In the rows, zero is written as 128.
Here are made-up objects, facts about them, and rows of numbers that follow some of those facts. Name the object behind each unnamed row.

Named rows:
[ 99 135  75 160 111 136 130 150 147 154 139 119  85 112 121  93 115  93
 106  86 155 158 119 138 154 133] : vipokun
[141 101 126 117 123 155 105 101 152 152 122  98 184  90 147 145  96  90
 170  97 139 122  66 180 161  95] : voflamam
[105 134  77 155 111 137 130 151 145 164 142 115  88 115 111  95 120  97
 104  78 161 162 118 126 153 136] : grizimes
[108 131  88 143 115 139 130 148 141 162 134 128  97 124 121  90 117  95
 106  89 163 158 118 127 167 143] : drovun
[156 103 154 103 119 134 110 145 131 125 135 162 163  81 141 135  99 141
 123 108 115 155 137 165 153  83] : kigus
[116 144  84 125 123 126 122 147 148 177 122 145  92 128 131  84 127  96
 106 106 161 162 124 114 175 144] : gaske
[169 119 153 143 128 174 148 176 131 137 118 145 133  85 130 132 115 137
 105 103 130 151 169 132 132  87] : vokla
[158  83 155 169 121 173 152 188 154 169 128 139 133 105 134 119 107 137
  85  91 130 140 152 131 145  69] : kloskogre
[140  65 107 152 128 210  96 153  92 153 114 159 116 101 131 155 102 111
 139  98 153 176 194 136 162 142] : katagrim
[160  86 150 116 133 187 133 133 115 138 150 153 181 106 113 158  99 126
 141 119 129 147 120 152 129  68] : zanedra
[144 118 135 124 126 150 121 164 136 140 140 164 121 111 127 101 113 131
  91 105 134 159 156 136 156 116] : kluda
[146 104 130 107 119 164 110 100 155 160 113 104 194 109 164 132 103  83
 165 118 145 110  67 190 182 107] : gino
[173  56 161 172 110 196 141 195 163 183 117 114 147 123 132 121 100 114
  87  90 137 129 147 148 152  65] : taflu
[160 107 140  93 133 172 117  87 140 152 105 112 195 111 155 138 102  93
 163 116 155 126  63 169 178 108] : posan
[183  94 151  88 138 184  98  89 158 137 101  97 207 120 142 150 103  86
 135  99 175 121  61 173 168 130] : dufosim
[169 102 163 114 128 166 108 138 144 122 147 139 156  89 131 156 106 141
 106 107 133 148 133 176 146  98] : vubrires
[101 139  74 166 100 156 135 138 165 182 129 129 138 161 112  95 110  98
 145 111 202 139 132 155 142 150] : mepu
[157 155 143  94 123 118 147  98 176 138 155  81 176  99 125 109  99 116
 117  97 126 130  19 179 137  61] : zestum
[139  99 125 113 119 117 104 121 151 118 122  97 189  56 121 150  90 120
 144  63 149 154  56 155 135 111] : klivol

There are 4 kinds of fact about the objects: χ, φ, Ψ, δ.
gruflavar (χ skofak) (Ψ 367) (δ e)
fasko (χ kostar) (Ψ 367) (δ a)
luvas (φ tuniflir) (Ψ 796) (δ d)
stogodrak (χ siser) (Ψ 436) (δ e)
brunek (φ stesaklin) (Ψ 984) (δ a)
dreklotruk (χ drisu) (φ plepa) (Ψ 984) (δ e)
lidrok (φ komu) (Ψ 626) (δ c)
briflik (χ ramu) (φ taflu) (Ψ 436) (δ b)
komu (φ mogrer) (Ψ 909) (δ a)
skofak (χ klatem) (φ bredesar) (Ψ 909) (δ d)
skipos (φ metom) (Ψ 367) (δ e)
zestum (Ψ 796) (δ a)
bopi (χ greda) (φ zanedra) (Ψ 626) (δ a)
dufosim (χ klogrer) (Ψ 909) (δ a)
kogras (φ garur) (Ψ 815) (δ e)
gino (φ vipokun) (Ψ 909) (δ a)
brenun (χ tuniflir) (Ψ 815) (δ a)
mupil (φ mesi) (Ψ 436) (δ a)
grizimes (Ψ 367) (δ e)
gostus (χ bredesar) (Ψ 367) (δ e)
madra (φ saska) (Ψ 626) (δ d)
zuva (χ lotukle) (Ψ 436) (δ a)
finuk (φ plavi) (Ψ 367) (δ e)
gaske (χ fluzur) (φ ramu) (Ψ 436) (δ e)
baren (φ fedri) (Ψ 436) (δ a)
klatem (χ brisim) (Ψ 436) (δ d)
posan (χ katagrim) (Ψ 909) (δ a)
pufis (χ manar) (φ gaske) (Ψ 436) (δ a)
liskin (Ψ 909) (δ e)
garur (φ tapo) (Ψ 796) (δ d)
ropli (χ drabrul) (Ψ 909) (δ b)
vipokun (φ kibrodis) (Ψ 367) (δ e)
liklol (χ kloskogre) (Ψ 436) (δ e)
mepu (χ miro) (Ψ 626) (δ e)
klege (φ vubrires) (Ψ 436) (δ a)
brelir (Ψ 367) (δ b)
seber (χ grizimes) (Ψ 367) (δ e)
plipul (φ ploklum) (Ψ 909) (δ c)
pera (χ drovun) (Ψ 436) (δ b)
dizek (φ naskos) (Ψ 984) (δ a)
greda (Ψ 367) (δ a)
drazan (φ skesis) (Ψ 815) (δ d)
gaskurek (χ puvu) (φ samum) (Ψ 984) (δ e)
kulik (χ masim) (Ψ 436) (δ c)
voflamam (φ sidrir) (Ψ 626) (δ a)
sidrir (φ madra) (Ψ 367) (δ c)
samum (χ vokla) (φ skofak) (Ψ 909) (δ d)
skoskepli (φ brisim) (Ψ 796) (δ b)
drisu (Ψ 436) (δ a)
brisim (χ traplil) (φ guflun) (Ψ 626) (δ c)
zanedra (Ψ 626) (δ b)
siser (χ grusem) (Ψ 367) (δ d)
gruvan (φ zigrar) (Ψ 815) (δ d)
fastir (φ todu) (Ψ 367) (δ e)
gretur (χ plepa) (Ψ 626) (δ a)
daklufel (φ bupal) (Ψ 367) (δ e)
skavum (χ klobre) (Ψ 796) (δ a)
klobre (φ tamo) (Ψ 436) (δ d)
vumo (χ meza) (Ψ 367) (δ d)
grestem (χ ploklum) (Ψ 367) (δ c)
gefik (χ kibrodis) (Ψ 909) (δ c)
drefe (Ψ 815) (δ c)
kikli (χ dratrum) (Ψ 367) (δ b)
saska (χ grafal) (φ lefleflol) (Ψ 436) (δ c)
klopom (φ fuflin) (Ψ 436) (δ c)
miplik (φ traplil) (Ψ 815) (δ a)
guskur (χ mepu) (Ψ 626) (δ d)
dratrum (χ kulik) (φ pufis) (Ψ 796) (δ a)
taflu (χ defak) (φ gasok) (Ψ 626) (δ d)
kluda (χ geski) (Ψ 436) (δ c)
plepa (χ posan) (φ rarem) (Ψ 909) (δ c)
beklonek (χ mogrer) (Ψ 626) (δ d)
vadur (χ stidur) (φ kluskul) (Ψ 815) (δ e)
segre (χ plubol) (φ musus) (Ψ 815) (δ d)
trogi (χ divi) (φ fopeflum) (Ψ 367) (δ c)
fopeflum (φ doster) (Ψ 909) (δ a)
kluskul (χ luskis) (φ biper) (Ψ 815) (δ a)
vuskisa (χ liklol) (φ vimim) (Ψ 909) (δ d)
dragrom (φ tunu) (Ψ 909) (δ b)
gasok (χ bugas) (φ finuk) (Ψ 815) (δ a)
defak (χ notelan) (Ψ 909) (δ c)
katagrim (χ grestem) (Ψ 815) (δ c)
divi (χ pibro) (Ψ 367) (δ e)
bralam (χ plifen) (φ padas) (Ψ 796) (δ b)
mogrer (Ψ 367) (δ d)
fedri (φ deplos) (Ψ 909) (δ e)
plavi (φ klege) (Ψ 909) (δ b)
klogrer (χ naskos) (φ tume) (Ψ 984) (δ d)
ploklum (χ zapo) (φ grafal) (Ψ 796) (δ c)
plifen (χ skipos) (Ψ 984) (δ b)
rubre (φ mupil) (Ψ 815) (δ b)
guflun (φ vilis) (Ψ 815) (δ d)
klivol (φ dreklotruk) (Ψ 367) (δ a)
flikek (φ dufosim) (Ψ 796) (δ b)
drovun (χ zestum) (Ψ 984) (δ e)
tapo (Ψ 984) (δ b)
soskegrik (χ zigrar) (φ mivam) (Ψ 815) (δ e)
tamo (χ kluskul) (φ pera) (Ψ 984) (δ c)
kloskogre (χ vadur) (φ skipos) (Ψ 984) (δ d)
nupem (φ bomos) (Ψ 367) (δ e)
bipok (Ψ 367) (δ a)
traplil (χ zifem) (φ stanelan) (Ψ 367) (δ e)
grafal (χ dukla) (φ kloskogre) (Ψ 626) (δ e)
tume (χ vumo) (φ bralam) (Ψ 796) (δ c)
skesis (φ brelir) (Ψ 909) (δ e)
vimim (φ plutor) (Ψ 815) (δ a)
metom (φ radi) (Ψ 909) (δ e)
kezol (Ψ 815) (δ b)
stanelan (φ luzo) (Ψ 367) (δ b)
klagom (φ sestos) (Ψ 984) (δ e)
grostam (χ bopi) (φ tralek) (Ψ 984) (δ b)
postofo (χ keskor) (Ψ 367) (δ b)
stidur (χ nanos) (Ψ 436) (δ a)
rarem (φ skaskur) (Ψ 436) (δ c)
keskor (χ samum) (Ψ 436) (δ a)
kigus (φ gruvan) (Ψ 436) (δ b)
todu (φ plafleflor) (Ψ 436) (δ d)
tralek (χ brenun) (φ briflik) (Ψ 909) (δ c)
meza (χ tamo) (φ klivol) (Ψ 367) (δ a)
rida (φ drabrul) (Ψ 626) (δ b)
drame (Ψ 984) (δ e)
kiru (φ geski) (Ψ 367) (δ e)
plutor (χ gaskurek) (φ klostiful) (Ψ 367) (δ c)
stesaklin (φ notelan) (Ψ 367) (δ c)
geski (φ trogi) (Ψ 984) (δ a)
grusem (Ψ 815) (δ a)
futrek (φ zabol) (Ψ 909) (δ d)
dredis (φ gaskurek) (Ψ 367) (δ c)
plafleflor (φ vuskisa) (Ψ 367) (δ a)
vokla (χ sestos) (Ψ 984) (δ d)
radi (φ baren) (Ψ 984) (δ a)
togu (φ flistas) (Ψ 626) (δ c)
ruguni (φ naflak) (Ψ 909) (δ e)
triskos (Ψ 796) (δ a)
brovir (χ pufis) (Ψ 909) (δ d)
puvu (χ bralam) (φ luvas) (Ψ 367) (δ d)
manar (χ ruguni) (φ drazan) (Ψ 984) (δ e)
plubol (χ taflu) (Ψ 367) (δ b)
naflak (φ drame) (Ψ 367) (δ b)
klostiful (φ keme) (Ψ 367) (δ b)
notelan (χ ropli) (φ stifudre) (Ψ 626) (δ d)
vubrires (φ manar) (Ψ 984) (δ b)
mikagro (φ liskin) (Ψ 909) (δ c)
vilis (χ dretro) (φ dragrom) (Ψ 815) (δ d)
klezus (φ dadu) (Ψ 909) (δ c)
kibrodis (χ zedredin) (φ brunek) (Ψ 367) (δ d)
ramu (χ varuk) (φ dripel) (Ψ 436) (δ a)
dukla (χ ririri) (Ψ 367) (δ e)
lilam (φ rubre) (Ψ 909) (δ a)
brotrim (χ stogodrak) (φ fledeklol) (Ψ 626) (δ c)
groso (χ trogi) (Ψ 626) (δ e)
miro (χ mivam) (Ψ 367) (δ d)
suto (φ bopi) (Ψ 626) (δ e)
dretro (χ kikli) (Ψ 909) (δ d)
mivam (χ gruflavar) (φ kogras) (Ψ 367) (δ d)
duge (χ naflak) (φ staba) (Ψ 796) (δ a)
luzo (φ plipul) (Ψ 984) (δ a)
kostar (χ skavum) (φ suto) (Ψ 815) (δ e)
zabol (φ grostam) (Ψ 796) (δ b)
kletar (φ postofo) (Ψ 909) (δ c)
fizufo (Ψ 436) (δ c)
pibro (χ soskegrik) (Ψ 796) (δ b)
bomos (Ψ 367) (δ e)
plestek (Ψ 815) (δ b)
stifudre (φ miplik) (Ψ 796) (δ d)
tunu (Ψ 909) (δ c)
skaskur (χ dufosim) (φ zedredin) (Ψ 626) (δ d)
varuk (χ groso) (Ψ 796) (δ a)
padas (φ skoskepli) (Ψ 796) (δ b)
nanos (χ segre) (Ψ 984) (δ a)
zapo (χ fizufo) (Ψ 815) (δ a)
gigrus (χ plestek) (φ dizek) (Ψ 815) (δ e)
sestos (Ψ 815) (δ a)
zifem (χ plutor) (φ luves) (Ψ 815) (δ e)
luskis (φ mikagro) (Ψ 909) (δ a)
klobril (Ψ 796) (δ b)
zigrar (χ gigrus) (Ψ 367) (δ b)
musus (φ klopom) (Ψ 815) (δ b)
tratun (φ klogrer) (Ψ 984) (δ a)
brenuk (Ψ 367) (δ a)
lotukle (χ bragukli) (Ψ 796) (δ d)
staba (φ lilam) (Ψ 796) (δ e)
zudes (χ tume) (φ klezus) (Ψ 909) (δ b)
dripel (Ψ 796) (δ b)
lefleflol (χ gaske) (φ soskegrik) (Ψ 367) (δ d)
bugas (χ tralek) (Ψ 815) (δ e)
mesi (χ grosur) (φ togu) (Ψ 909) (δ c)
fledeklol (χ zudes) (φ nemedrir) (Ψ 815) (δ a)
naskos (χ brovir) (φ segre) (Ψ 436) (δ b)
zedredin (χ vilis) (Ψ 626) (δ e)
ririri (Ψ 984) (δ c)
drabrul (χ bipok) (Ψ 626) (δ c)
bredesar (χ guskur) (φ rida) (Ψ 367) (δ a)
masim (χ gostus) (Ψ 367) (δ e)
bragukli (χ briflik) (Ψ 984) (δ e)
doster (φ klobril) (Ψ 367) (δ b)
raner (φ zudes) (Ψ 367) (δ d)
fuflin (φ seber) (Ψ 909) (δ c)
rotrul (χ postofo) (Ψ 909) (δ a)
disun (χ kezol) (φ fizufo) (Ψ 796) (δ b)
tuniflir (χ fastir) (Ψ 909) (δ a)
dadu (φ lidrok) (Ψ 984) (δ b)
steklik (φ vadur) (Ψ 626) (δ d)
fluzur (χ kluda) (Ψ 626) (δ a)
nemedrir (φ gigrus) (Ψ 367) (δ c)
deplos (φ zifem) (Ψ 796) (δ e)
biper (φ fasko) (Ψ 436) (δ c)
luves (φ daklufel) (Ψ 436) (δ a)
grosur (χ fasko) (Ψ 626) (δ c)
flistas (φ dredis) (Ψ 984) (δ e)
keme (φ tratun) (Ψ 796) (δ b)
roplo (χ mesi) (Ψ 436) (δ e)
bupal (φ puvu) (Ψ 367) (δ d)

Name these rows:
No name comes twice in this set of rows, the named rows included.
[116 121  96 137 117 160 141 143 125 179 118 141 125 177 120  85 129  66
 121 112 176 131 110 120 169 141] : liskin
[164  96 165 100 126 187 134 125 112 137 130 155 187 123 141 135  96 117
 145 121 121 135 126 175 158  82] : zudes
[ 90  87  58 165 110 168 111 147  98 183 101 150  99 111 134 120 116  79
 164  96 168 167 154 120 184 168] : kostar
[131  85 164 121 140 148 105 154 144  89 167 140 148  63 101 185 120 112
 118 109 128 163 118 133 117  60] : zigrar
[127  43 149 139 142 203  65 150 127 115 139 152 150  69 133 216 123  89
 158 112 143 148 164 152 154 109] : plestek
[136  59 119 179 141 212 131 144 141 159  99 165 166  90 144 180  94 136
 141 113 169 166 220 136 133 125] : vilis
[143 101 130 104 133 162 133 100 141 157 117 119 204 117 149 141 112  92
 171 123 152 113  53 162 171  99] : komu
[188 138 160 145 103 185 133 179 151 174 109 148 178 138 114 134 127 127
 160 148 157 117 169 149 115  94] : skofak
[146  71 127 146 112 180 129 178 136 187 144 138 135 149  97 115  95 104
 101  96 146 153 134 128 147  70] : drabrul
[151  62 145 143 107 184 130 184 143 195 133 137 146 172 133  92 104  92
  93 106 143 124 134 144 180  78] : defak

The same objects again, as new rows of numbers:
Some rows with their names:
[116 121 118 105 114 128 152 119 158 124 138 132 130] : tratun
[126 150 114 116 129 134 113  99 138 143 147 132 165] : sestos
[112 137 114 107 108 137 152 104 159 127 144 148 152] : vimim
[154 150 146  98 144 119 114 120 129 137 145 113 111] : kluda
[138 147 117  82 139  87 194  96 108 167 110 151 135] : zedredin
[144 125 142 125 115 138 122 117 133 111 125 168 127] : manar
[133 129 141 122 114 136 134 103 142 113 138 183 155] : kostar
[146 126 110 126 143 115 116 129 118 130 137 102 109] : brenuk
[109 133 107 143 109 120 100 129 153 165 119  75 157] : zanedra
[ 97 134  88 143  85 140 140 113 154 145 126 119 169] : musus
[161 110 127 129 157 112 108 130 112 114 134 135 106] : seber
[109  96  78 140 107 116 145 144 149 125 120  83 110] : klostiful
[ 88 118 111 134 102 132 142 139 157 144 111  88 147] : skoskepli
[147  97 110 150 149 111  97 140 115 119 122 120 114] : mogrer
[138 144 122 119 129 132 110 108 128 131 143 107 152] : nanos
[124 152 148 107 155 155 157 133  85 108 135 132 114] : plepa
[128 154 116 118  96 150 132 102 143 132 131 151 151] : gasok
[126 115  79 151 127 114 110 139 123 141 122  68 123] : postofo
[128 115 145 150 106 119 133 116 132 104 140 144 164] : kloskogre

Which object is each row?
No name comes twice in this set of rows, the named rows included.
[ 57 143  87 127 114 123  39 117 130 156 117 110 103] : plifen
[125 119 124 139 102 141 121 106 141 108 124 160 169] : segre
[ 97 130 136  90 128 125  63 131 147 110 142 160  29] : plutor
[153 128 114 123 139 122 107 124 114 118 140  92 117] : bipok
[139 124 162 120 111 124 124 123 152 123 124 160 129] : suto
[135 134 136 120 105 125 133 129 142 125 129 113 116] : pufis
[155  66 120 199 174 108 125 188 165 160 128 153 115] : miro
[130 137 147 127 105 112 145 126 139 129 142 119 123] : baren
[138  95 123 154 119 111 132 139 126 106 124 140 111] : bupal
[161 111 130 132 124 129 120 135 118 103 116 155  89] : finuk
[126 129 174 130 124 125 135 125 132 119 131 161 142] : deplos
[ 84 132 160 133 116 133  54 116 157 120 147 218 109] : zifem
[115 110 128 155 150 156 128 155  80 105  98 137 123] : samum

